Below are the code and all the weights of a small trained network. Each question names an input and a target symbol and asks about switching units off, where a switched-off unit gives its printed mean instead of its output.

import numpy as np


def w(rows, s, z=0):
    codes = np.array(rows[::2]) - 128.0
    scale = np.full(codes.shape[1], s)
    scale[-1] = z or s
    return codes * scale


def f(y):
    return y / 2 * (1 + np.tanh(0.7978845608 * (y + 0.044715 * y**3)))


def softmax(a):
    e = np.exp(a - a.max(-1, keepdims=True))
    return e / e.sum(-1, keepdims=True)


def log_softmax(a):
    a = a - a.max(-1, keepdims=True)
    return a - np.log(np.exp(a).sum(-1, keepdims=True))


def net(x, mask):
    ids = ['βγζηθμξπσφψω'.index(c) for c in x.split()]
    T = len(ids)
    res = E[ids] + P[:T]
    r = res
    for j in range(3):
        rows = slice(3 * j, 3 * j + 3)
        q, k, v = (r @ M[0][rows].T for M in (Q, K, V))
        z = softmax(np.where(np.tri(T) > 0, q @ k.T / 3**0.5, -1e9)) @ v
        o = O[0][rows]
        res = res + np.where(mask[j], z, o[:, -1]) @ o[:, :-1]
    y = f(res @ A[0][:, :-1].T + A[0][:, -1])
    res = res + np.where(mask[3:15], y, B[0][:, -1]) @ B[0][:, :-1]
    return log_softmax(res[-1] @ U[:, :-1].T + U[:, -1])


Q, K, V, O, A, B = {}, {}, {}, {}, {}, {}
E = w([
[129,154,114,84,89],'β',
[170,167,156,63,74],'γ',
[212,178,102,125,215],'ζ',
[82,146,105,124,136],'η',
[79,181,27,115,92],'θ',
[121,146,104,96,92],'μ',
[149,132,119,159,250],'ξ',
[147,185,93,90,106],'π',
[77,129,166,94,59],'σ',
[183,155,197,118,190],'φ',
[56,154,74,90,37],'ψ',
[127,183,58,142,177],'ω',
],0.012)
P = w([
[142,155,124,201,92],'0',
[38,171,152,108,193],'1',
[152,87,92,148,132],'2',
[39,174,149,106,190],'3',
[154,195,143,255,80],'4',
[117,139,100,24,180],'5',
[179,80,89,183,112],'6',
[47,194,166,113,187],'7',
[130,67,133,166,158],'8',
[124,153,121,26,198],'9',
[123,57,140,173,165],'10',
],0.02)
Q[0] = w([
[76,143,25,197,199],'h0',
[156,127,210,159,125],'h0',
[43,126,152,88,48],'h0',
[108,239,161,213,149],'h1',
[138,154,168,233,57],'h1',
[179,156,131,87,119],'h1',
[134,153,90,96,234],'h2',
[114,251,193,224,142],'h2',
[192,73,74,227,74],'h2',
],0.013)
K[0] = w([
[105,141,85,159,164],'h0',
[145,130,185,139,149],'h0',
[92,120,139,123,47],'h0',
[135,252,151,127,121],'h1',
[86,163,155,99,157],'h1',
[151,136,112,118,129],'h1',
[182,124,118,132,125],'h2',
[123,235,141,176,122],'h2',
[113,161,147,89,157],'h2',
],0.023)
V[0] = w([
[169,116,174,152,160],'h0',
[107,112,176,90,74],'h0',
[125,150,122,76,125],'h0',
[200,178,96,90,137],'h1',
[102,149,145,108,169],'h1',
[29,128,74,161,106],'h1',
[165,190,22,108,188],'h2',
[168,147,177,102,92],'h2',
[81,65,144,217,254],'h2',
],0.013)
O[0] = w([
[70,122,45,132,94,143],'h0',
[122,118,96,180,236,14],'h0',
[86,105,157,132,121,176],'h0',
[17,65,228,121,61,149],'h1',
[126,117,144,107,220,127],'h1',
[255,197,179,70,118,154],'h1',
[102,169,240,167,60,252],'h2',
[96,44,124,60,105,147],'h2',
[52,197,99,228,197,164],'h2',
],0.0088,0.0039)
A[0] = w([
[163,111,148,247,88,120],'n0',
[136,135,146,41,181,80],'n1',
[99,98,177,77,186,88],'n2',
[221,150,140,158,63,133],'n3',
[160,81,118,136,225,152],'n4',
[206,128,105,191,58,101],'n5',
[80,73,83,182,133,4],'n6',
[125,151,149,206,77,156],'n7',
[161,41,177,165,220,71],'n8',
[125,130,65,172,43,196],'n9',
[120,154,147,204,93,160],'n10',
[167,95,136,190,46,127],'n11',
],0.013,0.017)
B[0] = w([
[113,172,138,121,48,223],'n0',
[105,130,67,152,150,179],'n1',
[158,155,52,136,75,184],'n2',
[99,73,124,203,131,226],'n3',
[88,104,211,102,115,169],'n4',
[93,146,118,36,121,183],'n5',
[150,204,248,82,142,131],'n6',
[152,94,112,91,170,251],'n7',
[58,119,88,52,146,136],'n8',
[166,130,117,163,121,210],'n9',
[143,67,119,113,146,254],'n10',
[140,194,88,141,198,189],'n11',
],0.013,0.011)
U = w([
[180,107,82,177,129,217],'β',
[149,133,196,178,101,254],'γ',
[176,139,209,66,147,198],'ζ',
[97,52,143,85,132,69],'η',
[110,136,116,130,214,24],'θ',
[154,254,161,116,154,148],'μ',
[152,140,86,29,182,46],'ξ',
[145,180,165,86,48,132],'π',
[143,171,129,80,95,107],'σ',
[127,107,96,76,79,40],'φ',
[40,180,100,172,113,103],'ψ',
[142,179,137,90,108,110],'ω',
],0.0082,0.0067)

Each question gives the input, a string of symbols that net reads in full, and the target symbol t.
The units are the heads (3 rows each of Q, K, V and O) and the neurons (one row each of A and B). Each row of codes is followed by its name. A weight is (code - 128) times the scale printed after its matrix; where a second scale follows, it is the last column's (O, A, B and U).
mask holds one flag per unit, heads first, then neurons. A switched-off unit (its flag False) gives its mean, the last column of its rows in O or B, instead of its output. The means were averaged over made-up inputs and are rounded, as every weight is.
A unit's drop is (log p(t) with every unit on - log p(t) with that unit switched off) / (log p(t) with every unit on - log p(t) with every unit switched off).
The circuit of an input: a set's keep is (log p(t) with only the set's units on - log p(t) with every unit switched off) / (log p(t) with every unit on - log p(t) with every unit switched off). Starting from the 12 units with the biggest drops (on a tie, the unit counted first), units are removed one at a time, each time the one whose removal leaves the highest keep (on an exact tie, the one counted first), for as long as the keep stays at least 0.8.
circuit, biggest first: the units of the circuit, biggest drop first
unit that matters most: the unit with the biggest drop
top k neurons: the k neurons with the biggest drops, biggest first
heads that matter: for each layer, one digit per head in row order, 1 if its drop is at least 0.15 and else 0, layers parted by /
input μ φ φ η ω η ξ θ ω σ, target θ: unit that matters most => h2
input ζ η σ ω ξ η π ψ, target θ: heads that matter => 001
input ω φ φ φ φ θ, target ψ: circuit, biggest first => h1, h2
input γ φ ω φ φ φ σ σ φ, target η: top 3 neurons => n8, n4, n11
input γ φ θ θ φ σ φ, target ζ: heads that matter => 010
input γ φ σ π ψ, target β: top 3 neurons => n10, n7, n3
input β σ φ φ φ φ ψ θ σ ω, target β: heads that matter => 011
input η ω φ π φ φ η φ μ γ φ, target η: heads that matter => 010
input φ σ η β φ σ η ω φ η, target μ: heads that matter => 001
input σ β σ σ φ φ σ ζ, target ψ: top 2 neurons => n7, n10
input φ μ σ φ ξ η γ ξ ζ φ, target φ: heads that matter => 011
input σ ξ φ φ φ φ γ θ π θ, target φ: circuit, biggest first => h2, h1
input η π β η, target μ: heads that matter => 010
input θ μ φ σ ψ σ η π, target β: top 2 neurons => n3, n1
input η ω σ β σ ξ σ β, target ξ: unit that matters most => h2
input ψ φ φ η, target β: top 2 neurons => n1, n3
input π φ π ψ φ σ φ, target ζ: heads that matter => 010
input φ σ φ γ, target ψ: heads that matter => 011
input θ φ φ μ, target γ: circuit, biggest first => n3, h1, h2, h0
input φ σ μ φ π φ π φ ξ η, target π: unit that matters most => h1
input γ σ η φ, target φ: circuit, biggest first => h2, n2
